Below is a small trained network, with its code and all its weights. Each question gives an input and a class and asks what happens when units are switched off, that is, made to give their printed mean instead of their output.

import numpy as np


def w(rows, s, z=0):
    codes = np.array(rows[::2]) - 128.0
    scale = np.full(codes.shape[1], s)
    scale[-1] = z or s
    return codes * scale


def norm(h):
    return h / np.sqrt((h * h).mean(-1, keepdims=True) + 1e-5)


def f(y):
    return y / 2 * (1 + np.tanh(0.7978845608 * (y + 0.044715 * y**3)))


def log_softmax(a):
    a = a - a.max(-1, keepdims=True)
    return a - np.log(np.exp(a).sum(-1, keepdims=True))


def net(x, mask):
    res = np.array(x, float).reshape(1, 4) / 4 @ E
    u = 0
    for l in range(3):
        y = f(norm(res) @ A[l][:, :-1].T + A[l][:, -1])
        res = res + np.where(mask[u : u + 12], y, B[l][:, -1]) @ B[l][:, :-1]
        u += 12
    return log_softmax(norm(res)[-1] @ U[:, :-1].T + U[:, -1])


A, B = {}, {}
E = w([
[82,214,77,58],'x0',
[175,140,35,185],'x1',
[125,129,128,130],'x2',
[54,9,75,132],'x3',
],0.0016)
A[0] = w([
[170,21,206,168,88],'0.n1',
[127,158,83,208,28],'0.n2',
[140,128,82,170,48],'0.n3',
[132,171,119,146,2],'0.n4',
[72,84,155,36,243],'0.n5',
[243,213,155,94,99],'0.n6',
[158,206,67,200,92],'0.n7',
[74,123,237,96,69],'0.n8',
[207,124,32,173,81],'0.n9',
[120,104,246,32,162],'0.n10',
[252,211,137,104,43],'0.n11',
[109,165,171,130,86],'0.n12',
],0.0037,0.00047)
B[0] = w([
[187,184,70,106,234],'0.n1',
[85,120,126,162,134],'0.n2',
[99,129,125,137,134],'0.n3',
[120,104,183,136,106],'0.n4',
[93,110,81,144,245],'0.n5',
[79,23,173,123,195],'0.n6',
[101,129,189,178,171],'0.n7',
[128,174,101,252,193],'0.n8',
[47,198,138,184,195],'0.n9',
[95,186,67,230,236],'0.n10',
[100,50,170,123,185],'0.n11',
[186,84,136,198,126],'0.n12',
],0.0029,0.0012)
A[1] = w([
[95,117,150,136,103],'1.n1',
[128,167,98,60,68],'1.n2',
[156,77,161,167,107],'1.n3',
[91,82,58,97,78],'1.n4',
[159,105,76,120,122],'1.n5',
[188,88,141,173,92],'1.n6',
[122,79,189,91,26],'1.n7',
[1,141,162,70,156],'1.n8',
[124,157,98,90,147],'1.n9',
[207,89,122,100,6],'1.n10',
[228,69,166,155,155],'1.n11',
[119,55,175,148,83],'1.n12',
],0.0044,0.0013)
B[1] = w([
[139,122,112,166,133],'1.n1',
[171,141,119,123,114],'1.n2',
[124,190,91,94,149],'1.n3',
[97,89,174,76,205],'1.n4',
[130,118,240,112,152],'1.n5',
[117,210,116,75,152],'1.n6',
[123,121,151,157,78],'1.n7',
[254,157,70,156,254],'1.n8',
[205,104,143,114,147],'1.n9',
[132,161,122,133,68],'1.n10',
[132,180,78,12,175],'1.n11',
[185,190,87,148,131],'1.n12',
],0.0026,0.0015)
A[2] = w([
[153,162,125,95,77],'2.n1',
[200,156,174,136,177],'2.n2',
[109,148,157,173,110],'2.n3',
[138,167,253,124,187],'2.n4',
[97,119,132,201,96],'2.n5',
[141,113,213,169,83],'2.n6',
[173,145,85,107,138],'2.n7',
[90,187,40,174,254],'2.n8',
[73,184,109,81,76],'2.n9',
[55,192,102,148,250],'2.n10',
[197,82,126,183,196],'2.n11',
[136,161,169,141,82],'2.n12',
],0.0052,0.00074)
B[2] = w([
[116,105,68,68,132],'2.n1',
[103,68,65,83,158],'2.n2',
[151,104,67,216,140],'2.n3',
[82,2,109,116,157],'2.n4',
[215,192,150,161,158],'2.n5',
[64,150,25,129,123],'2.n6',
[213,207,113,41,159],'2.n7',
[150,123,207,153,254],'2.n8',
[212,117,138,115,134],'2.n9',
[223,106,184,177,192],'2.n10',
[128,231,123,70,151],'2.n11',
[117,73,100,147,130],'2.n12',
],0.0022,0.003)
U = w([
[37,3,90,112,147],'0',
[157,163,169,247,130],'1',
[155,139,112,128,203],'2',
[198,181,106,12,98],'3',
[62,194,184,112,3],'4',
],0.006,0.0043)

Each question gives the input, the list of numbers given to net, and the class t.
The units are the neurons (one row each of A and B). Each row of codes is followed by its name. A weight is (code - 128) times the scale printed after its matrix; where a second scale follows, it is the last column's (A, B and U).
mask holds one flag per neuron, layer by layer. A switched-off neuron (its flag False) gives its mean, the last column of its row in B, instead of its output. The means were averaged over made-up inputs and are rounded, as every weight is.
A unit's drop is (log p(t) with every unit on - log p(t) with that unit switched off) / (log p(t) with every unit on - log p(t) with every unit switched off).
The circuit of an input: a set's keep is (log p(t) with only the set's units on - log p(t) with every unit switched off) / (log p(t) with every unit on - log p(t) with every unit switched off). Starting from the 12 units with the biggest drops (on a tie, the unit counted first), units are removed one at a time, each time the one whose removal leaves the highest keep (on an exact tie, the one counted first), for as long as the keep stays at least 0.8.
circuit, biggest first: the units of the circuit, biggest drop first
most important unit: the unit with the biggest drop
k most important neurons: the k neurons with the biggest drops, biggest first
top k neurons in layer l: the k neurons of layer l with the biggest drops, biggest first
drop of u: that unit's drop, to one decimal
input [-1,-3,-5,-5], class 0: circuit, biggest first => (2.n4, 0.n6)
input [-5,-3,-3,-2], class 3: circuit, biggest first => (1.n11, 0.n1)
input [-7,6,-2,-4], class 3: circuit, biggest first => (1.n11, 0.n10, 0.n8)
input [-1,1,3,1], class 4: top 3 neurons in layer 2 => (2.n11, 2.n10, 2.n9)
input [-5,4,-1,-1], class 3: circuit, biggest first => (0.n10, 1.n11)
input [-7,6,2,-1], class 3: top 4 neurons in layer 0 => (0.n10, 0.n8, 0.n1, 0.n5)
input [7,-8,-1,-1], class 1: circuit, biggest first => (0.n10, 0.n8, 1.n11, 2.n10)
input [-7,-5,2,-1], class 3: circuit, biggest first => (0.n1, 1.n11)
input [-7,0,3,-6], class 3: top 2 neurons in layer 0 => (0.n1, 0.n9)
input [-3,-6,-3,-7], class 0: top 2 neurons in layer 1 => (1.n11, 1.n8)
input [-7,-6,6,2], class 3: 2 most important neurons => (0.n1, 0.n9)
input [0,-5,2,-8], class 0: most important unit => 2.n4
input [6,-7,5,-8], class 0: 4 most important neurons => (2.n4, 0.n6, 0.n9, 2.n2)
input [-5,7,-5,-8], class 0: top 3 neurons in layer 0 => (0.n6, 0.n11, 0.n10)
input [-8,2,3,-6], class 3: 2 most important neurons => (1.n11, 0.n1)
input [1,-8,6,7], class 1: 3 most important neurons => (0.n8, 0.n10, 1.n11)
input [4,8,7,4], class 1: most important unit => 0.n9
input [-8,-6,-1,-4], class 3: top 4 neurons in layer 0 => (0.n1, 0.n9, 0.n7, 0.n2)
input [4,-5,-4,-6], class 0: 2 most important neurons => (2.n4, 0.n9)
input [0,4,-6,-7], class 0: drop of 2.n4 => 0.1
input [3,-6,-3,0], class 1: drop of 2.n11 => 0.0
input [-6,-2,-3,-3], class 3: drop of 1.n11 => 0.3
